Here is a tiny trained network, its code and every weight. The questions are about switching its units off for an input and a target symbol, where a switched-off unit gives its printed mean instead of its output.

import numpy as np


def w(rows, s, z=0):
    codes = np.array(rows[::2]) - 128.0
    scale = np.full(codes.shape[1], s)
    scale[-1] = z or s
    return codes * scale


def f(y):
    return y / 2 * (1 + np.tanh(0.7978845608 * (y + 0.044715 * y**3)))


def softmax(a):
    e = np.exp(a - a.max(-1, keepdims=True))
    return e / e.sum(-1, keepdims=True)


def log_softmax(a):
    a = a - a.max(-1, keepdims=True)
    return a - np.log(np.exp(a).sum(-1, keepdims=True))


def net(x, mask):
    ids = ['ζημξπτ'.index(c) for c in x.split()]
    T = len(ids)
    res = E[ids] + P[:T]
    u = 0
    for l in range(2):
        q, k, v = (res @ M[l].T for M in (Q, K, V))
        z = softmax(np.where(np.tri(T) > 0, q @ k.T / 4**0.5, -1e9)) @ v
        res = res + np.where(mask[u], z, O[l][:, -1]) @ O[l][:, :-1]
        u += 1
        y = f(res @ A[l][:, :-1].T + A[l][:, -1])
        res = res + np.where(mask[u : u + 8], y, B[l][:, -1]) @ B[l][:, :-1]
        u += 8
    return log_softmax(res[-1] @ U[:, :-1].T + U[:, -1])


Q, K, V, O, A, B = {}, {}, {}, {}, {}, {}
E = w([
[81,62,133,100,199,187,1,209,71,36],'ζ',
[36,24,159,215,148,156,195,103,135,131],'η',
[185,169,181,181,167,74,20,88,111,124],'μ',
[167,82,162,29,214,197,129,94,155,217],'ξ',
[166,136,17,141,104,206,178,125,58,163],'π',
[196,239,111,149,230,71,192,200,60,160],'τ',
],0.0072)
P = w([
[176,115,136,85,129,104,203,88,114,2],'0',
[80,153,46,168,151,42,97,130,158,158],'1',
[75,96,173,197,199,193,68,48,79,124],'2',
[230,110,158,73,89,174,215,141,130,109],'3',
[88,175,89,143,112,112,89,213,140,231],'4',
[96,145,215,194,126,254,85,102,50,182],'5',
],0.0087)
Q[0] = w([
[104,174,76,111,92,58,137,144,180,118],'0.h1',
[152,117,87,64,55,83,182,191,234,75],'0.h1',
[51,145,85,148,149,116,84,161,133,219],'0.h1',
[231,99,94,16,51,44,209,144,246,49],'0.h1',
],0.011)
K[0] = w([
[71,100,111,160,180,113,78,102,148,122],'0.h1',
[84,69,114,134,124,91,105,97,168,78],'0.h1',
[49,158,140,168,109,141,57,254,156,249],'0.h1',
[93,88,91,121,154,88,122,74,147,63],'0.h1',
],0.0085)
V[0] = w([
[39,10,100,168,16,245,142,134,140,77],'0.h1',
[141,97,21,8,104,249,190,137,138,200],'0.h1',
[211,121,234,42,170,129,96,22,153,91],'0.h1',
[182,191,10,148,128,114,210,180,30,2],'0.h1',
],0.005)
O[0] = w([
[75,2,108,145,130,57,75,64,45,102,3],'0.h1',
[200,14,46,78,227,140,72,43,173,157,71],'0.h1',
[192,103,182,126,46,212,154,105,172,21,144],'0.h1',
[232,131,165,86,205,107,167,221,4,140,231],'0.h1',
],0.0055,0.0026)
A[0] = w([
[81,42,178,165,141,189,72,14,110,100,76],'0.n1',
[161,179,134,112,94,98,136,168,94,66,112],'0.n2',
[68,155,114,135,159,122,193,134,242,202,145],'0.n3',
[49,47,207,132,118,187,132,138,68,60,92],'0.n4',
[41,73,93,210,80,3,127,101,197,162,99],'0.n5',
[170,104,101,66,154,52,194,195,67,123,172],'0.n6',
[162,129,234,148,49,213,181,60,198,60,255],'0.n7',
[169,195,32,173,54,106,90,125,174,163,148],'0.n8',
],0.0058,0.002)
B[0] = w([
[136,212,86,45,66,57,62,46,100,197,199],'0.n1',
[155,161,211,103,103,107,157,165,164,133,173],'0.n2',
[159,136,177,82,218,145,95,26,182,76,166],'0.n3',
[100,202,168,107,76,57,61,75,93,98,194],'0.n4',
[176,204,230,118,193,248,200,176,74,136,169],'0.n5',
[167,148,79,68,168,91,125,65,148,36,199],'0.n6',
[92,225,3,117,88,189,133,165,91,58,253],'0.n7',
[98,96,177,70,78,66,98,54,64,218,153],'0.n8',
],0.0054,0.005)
Q[1] = w([
[230,102,128,110,85,167,203,85,133,56],'1.h1',
[155,119,220,112,63,97,220,254,168,14],'1.h1',
[105,96,114,109,208,110,90,111,222,189],'1.h1',
[202,89,34,41,84,112,163,122,163,12],'1.h1',
],0.006)
K[1] = w([
[185,123,171,105,135,103,204,32,80,40],'1.h1',
[116,222,179,133,136,62,92,73,141,35],'1.h1',
[152,106,144,127,174,45,141,182,218,239],'1.h1',
[164,100,91,40,159,32,175,82,139,1],'1.h1',
],0.006)
V[1] = w([
[83,99,118,55,111,27,73,20,122,84],'1.h1',
[18,146,1,169,27,156,161,87,102,179],'1.h1',
[126,90,112,92,160,212,23,167,119,91],'1.h1',
[9,169,174,164,34,32,58,194,74,129],'1.h1',
],0.0048)
O[1] = w([
[203,153,4,122,175,57,38,15,82,144,96],'1.h1',
[128,47,59,238,151,149,47,199,34,31,3],'1.h1',
[16,241,89,148,235,159,61,105,247,111,143],'1.h1',
[89,194,128,233,64,104,64,115,11,124,109],'1.h1',
],0.0042,0.0029)
A[1] = w([
[47,164,146,179,85,71,81,161,100,153,63],'1.n1',
[142,139,84,177,93,151,128,170,70,48,138],'1.n2',
[112,161,64,136,146,153,123,174,123,97,249],'1.n3',
[175,147,120,90,102,77,150,121,123,184,174],'1.n4',
[150,100,130,133,84,105,181,171,84,71,135],'1.n5',
[173,2,117,111,175,97,139,74,151,164,211],'1.n6',
[153,71,108,144,128,66,92,65,55,193,232],'1.n7',
[167,88,106,97,166,129,156,149,236,93,164],'1.n8',
],0.007,0.0019)
B[1] = w([
[76,67,118,136,31,51,172,233,244,122,253],'1.n1',
[155,72,108,236,247,106,110,132,144,101,237],'1.n2',
[79,165,69,183,202,135,133,177,80,72,210],'1.n3',
[113,147,52,44,109,65,26,83,97,155,206],'1.n4',
[223,54,240,126,119,143,128,86,66,253,186],'1.n5',
[193,42,219,194,202,104,134,62,190,108,187],'1.n6',
[180,16,155,155,78,100,111,227,13,197,224],'1.n7',
[30,54,89,173,49,48,129,193,223,65,233],'1.n8',
],0.0048,0.0047)
U = w([
[120,240,68,75,142,121,98,19,113,127,126],'ζ',
[183,64,119,144,155,121,92,104,56,167,121],'η',
[130,154,218,155,202,217,194,139,102,137,254],'μ',
[71,133,36,156,138,115,130,197,160,55,105],'ξ',
[134,78,164,149,148,90,114,82,190,104,48],'π',
[108,113,172,85,2,85,137,154,142,171,97],'τ',
],0.0068,0.0022)

Each question gives the input, a string of symbols that net reads in full, and the target symbol t.
The units are the heads (4 rows each of Q, K, V and O) and the neurons (one row each of A and B). Each row of codes is followed by its name. A weight is (code - 128) times the scale printed after its matrix; where a second scale follows, it is the last column's (O, A, B and U).
mask holds one flag per unit, layer by layer, with each layer's heads first. A switched-off unit (its flag False) gives its mean, the last column of its rows in O or B, instead of its output. The means were averaged over made-up inputs and are rounded, as every weight is.
A unit's drop is (log p(t) with every unit on - log p(t) with that unit switched off) / (log p(t) with every unit on - log p(t) with every unit switched off).
The circuit of an input: a set's keep is (log p(t) with only the set's units on - log p(t) with every unit switched off) / (log p(t) with every unit on - log p(t) with every unit switched off). Starting from the 12 units with the biggest drops (on a tie, the unit counted first), units are removed one at a time, each time the one whose removal leaves the highest keep (on an exact tie, the one counted first), for as long as the keep stays at least 0.8.
circuit, biggest first: the units of the circuit, biggest drop first
unit that matters most: the unit with the biggest drop
k most important neurons: the k neurons with the biggest drops, biggest first
k most important neurons of layer l: the k neurons of layer l with the biggest drops, biggest first
input ξ ξ μ π, target ξ: circuit, biggest first -> [0.n7 0.h1 1.h1 1.n8]
input π η μ, target η: circuit, biggest first -> [0.h1 1.n7]
input η τ ζ ξ, target η: circuit, biggest first -> [0.h1 1.h1 0.n4 1.n7]
input τ μ η ξ, target τ: circuit, biggest first -> [1.h1 1.n8 0.h1 1.n4]
input μ η η π μ ζ, target η: circuit, biggest first -> [0.h1 1.n7]
input τ ξ τ ζ, target τ: unit that matters most -> 1.h1
input ξ μ μ, target ζ: circuit, biggest first -> [0.h1 0.n1 0.n7]
input η ξ ξ, target ζ: circuit, biggest first -> [0.h1 0.n1]
input ζ μ μ τ, target ζ: 2 most important neurons of layer 0 -> [0.n6 0.n4]
input ξ τ μ, target μ: circuit, biggest first -> [0.h1 0.n1 1.h1]
input π μ μ ξ ζ η, target ζ: circuit, biggest first -> [0.h1 0.n1 0.n7]
input ξ η ζ ζ μ η, target ξ: circuit, biggest first -> [1.h1 0.n7 1.n1 0.h1]
input π ξ ξ π, target π: 4 most important neurons -> [1.n6 1.n8 0.n6 0.n7]
input ζ η π, target η: circuit, biggest first -> [0.h1 1.n7 1.h1]
input π π ξ ζ ξ ζ, target ζ: circuit, biggest first -> [0.h1 0.n1]
input η η ξ τ, target η: most important neuron of layer 0 -> [0.n4]
input π η ζ π π, target η: 3 most important neurons -> [0.n8 1.n7 0.n7]
input ξ τ ζ, target μ: 2 most important neurons of layer 1 -> [1.n8 1.n4]
input π μ μ μ, target π: 2 most important neurons -> [1.n6 0.n6]
input μ π ζ, target η: 2 most important neurons -> [1.n7 0.n7]
input ξ τ ξ η, target ξ: unit that matters most -> 0.n7
input μ π ξ π, target μ: 2 most important neurons -> [0.n7 1.n5]
input η ξ ξ ζ η ζ, target τ: 2 most important neurons of layer 0 -> [0.n1 0.n5]
input μ ζ π ζ, target μ: 2 most important neurons -> [0.n7 1.n5]
